Here is a tiny trained network, its code and every weight. The questions are about switching its units off for an input and a target symbol, where a switched-off unit gives its printed mean instead of its output.

import numpy as np


def w(rows, s, z=0):
    codes = np.array(rows[::2]) - 128.0
    scale = np.full(codes.shape[1], s)
    scale[-1] = z or s
    return codes * scale


def f(y):
    return y / 2 * (1 + np.tanh(0.7978845608 * (y + 0.044715 * y**3)))


def softmax(a):
    e = np.exp(a - a.max(-1, keepdims=True))
    return e / e.sum(-1, keepdims=True)


def log_softmax(a):
    a = a - a.max(-1, keepdims=True)
    return a - np.log(np.exp(a).sum(-1, keepdims=True))


def net(x, mask):
    ids = ['Θαβζημ'.index(c) for c in x.split()]
    T = len(ids)
    res = E[ids] + P[:T]
    q, k, v = (res @ M[0].T for M in (Q, K, V))
    z = softmax(np.where(np.tri(T) > 0, q @ k.T / 4**0.5, -1e9)) @ v
    res = res + np.where(mask[0], z, O[0][:, -1]) @ O[0][:, :-1]
    y = f(res @ A[0][:, :-1].T + A[0][:, -1])
    res = res + np.where(mask[1:13], y, B[0][:, -1]) @ B[0][:, :-1]
    return log_softmax(res[-1] @ U[:, :-1].T + U[:, -1])


Q, K, V, O, A, B = {}, {}, {}, {}, {}, {}
E = w([
[129,85,106,63],'Θ',
[234,202,127,91],'α',
[112,185,27,91],'β',
[250,39,129,123],'ζ',
[204,177,103,222],'η',
[25,143,243,154],'μ',
],0.012)
P = w([
[131,148,2,57],'0',
[153,110,4,115],'1',
[210,115,44,136],'2',
[227,116,105,154],'3',
[234,130,143,193],'4',
[248,128,169,209],'5',
[254,117,200,212],'6',
],0.0049)
Q[0] = w([
[158,105,170,129],'H0',
[131,136,207,152],'H0',
[162,195,164,145],'H0',
[251,168,117,103],'H0',
],0.015)
K[0] = w([
[58,144,159,195],'H0',
[64,134,186,100],'H0',
[90,66,191,150],'H0',
[144,105,248,218],'H0',
],0.012)
V[0] = w([
[206,125,71,151],'H0',
[166,34,202,52],'H0',
[209,18,59,227],'H0',
[215,190,91,255],'H0',
],0.0083)
O[0] = w([
[125,43,79,156,220],'H0',
[182,15,230,6,112],'H0',
[2,8,96,177,241],'H0',
[104,71,93,251,255],'H0',
],0.0071,0.0075)
A[0] = w([
[63,133,164,193,136],'N0',
[183,84,104,168,209],'N1',
[189,158,137,10,51],'N2',
[158,218,120,189,93],'N3',
[141,124,78,172,84],'N4',
[121,36,145,137,2],'N5',
[34,212,67,51,91],'N6',
[138,64,161,65,170],'N7',
[160,132,75,82,105],'N8',
[100,98,90,161,66],'N9',
[54,138,37,128,161],'N10',
[172,189,90,170,221],'N11',
],0.011,0.0066)
B[0] = w([
[79,203,206,118,186],'N0',
[140,94,87,108,255],'N1',
[82,187,166,234,148],'N2',
[54,109,98,70,166],'N3',
[171,190,102,64,200],'N4',
[115,212,55,105,191],'N5',
[149,88,192,255,135],'N6',
[65,89,200,168,165],'N7',
[179,89,232,91,134],'N8',
[125,204,95,127,209],'N9',
[181,125,141,187,214],'N10',
[148,90,151,61,197],'N11',
],0.008,0.017)
U = w([
[17,114,155,175,93],'Θ',
[134,106,83,1,86],'α',
[209,56,131,162,73],'β',
[59,33,93,135,196],'ζ',
[137,142,64,137,98],'η',
[115,149,140,78,252],'μ',
],0.0099,0.0034)

Each question gives the input, a string of symbols that net reads in full, and the target symbol t.
The units are the heads (4 rows each of Q, K, V and O) and the neurons (one row each of A and B). Each row of codes is followed by its name. A weight is (code - 128) times the scale printed after its matrix; where a second scale follows, it is the last column's (O, A, B and U).
mask holds one flag per unit, heads first, then neurons. A switched-off unit (its flag False) gives its mean, the last column of its rows in O or B, instead of its output. The means were averaged over made-up inputs and are rounded, as every weight is.
A unit's drop is (log p(t) with every unit on - log p(t) with that unit switched off) / (log p(t) with every unit on - log p(t) with every unit switched off).
The circuit of an input: a set's keep is (log p(t) with only the set's units on - log p(t) with every unit switched off) / (log p(t) with every unit on - log p(t) with every unit switched off). Starting from the 12 units with the biggest drops (on a tie, the unit counted first), units are removed one at a time, each time the one whose removal leaves the highest keep (on an exact tie, the one counted first), for as long as the keep stays at least 0.8.
circuit, biggest first: the units of the circuit, biggest drop first
unit that matters most: the unit with the biggest drop
top k neurons: the k neurons with the biggest drops, biggest first
drop of u: that unit's drop, to one decimal
input β Θ ζ ζ β α ζ, target ζ: circuit, biggest first -> H0; N7
input β α β β Θ, target β: circuit, biggest first -> H0; N3; N5
input Θ β α, target β: top 4 neurons -> N5; N9; N0; N3
input β α Θ, target β: circuit, biggest first -> H0; N3; N5; N0
input Θ ζ α, target ζ: circuit, biggest first -> H0; N4
input ζ Θ β, target ζ: circuit, biggest first -> H0; N4
input β μ μ Θ, target μ: top 2 neurons -> N10; N1
input η β ζ, target η: top 3 neurons -> N5; N9; N11
input μ α Θ α β η, target α: circuit, biggest first -> H0; N3; N11
input η ζ η η Θ ζ, target η: circuit, biggest first -> H0; N5; N9; N4
input Θ α α β Θ β, target β: unit that matters most -> N5
input Θ μ η β μ α, target μ: top 2 neurons -> N2; N1
input β β ζ β, target ζ: drop of N8 -> 0.0
input ζ β β β α, target β: drop of N9 -> 0.2
input ζ μ η η μ, target μ: drop of N7 -> 0.1
input β ζ ζ, target ζ: top neuron -> N7
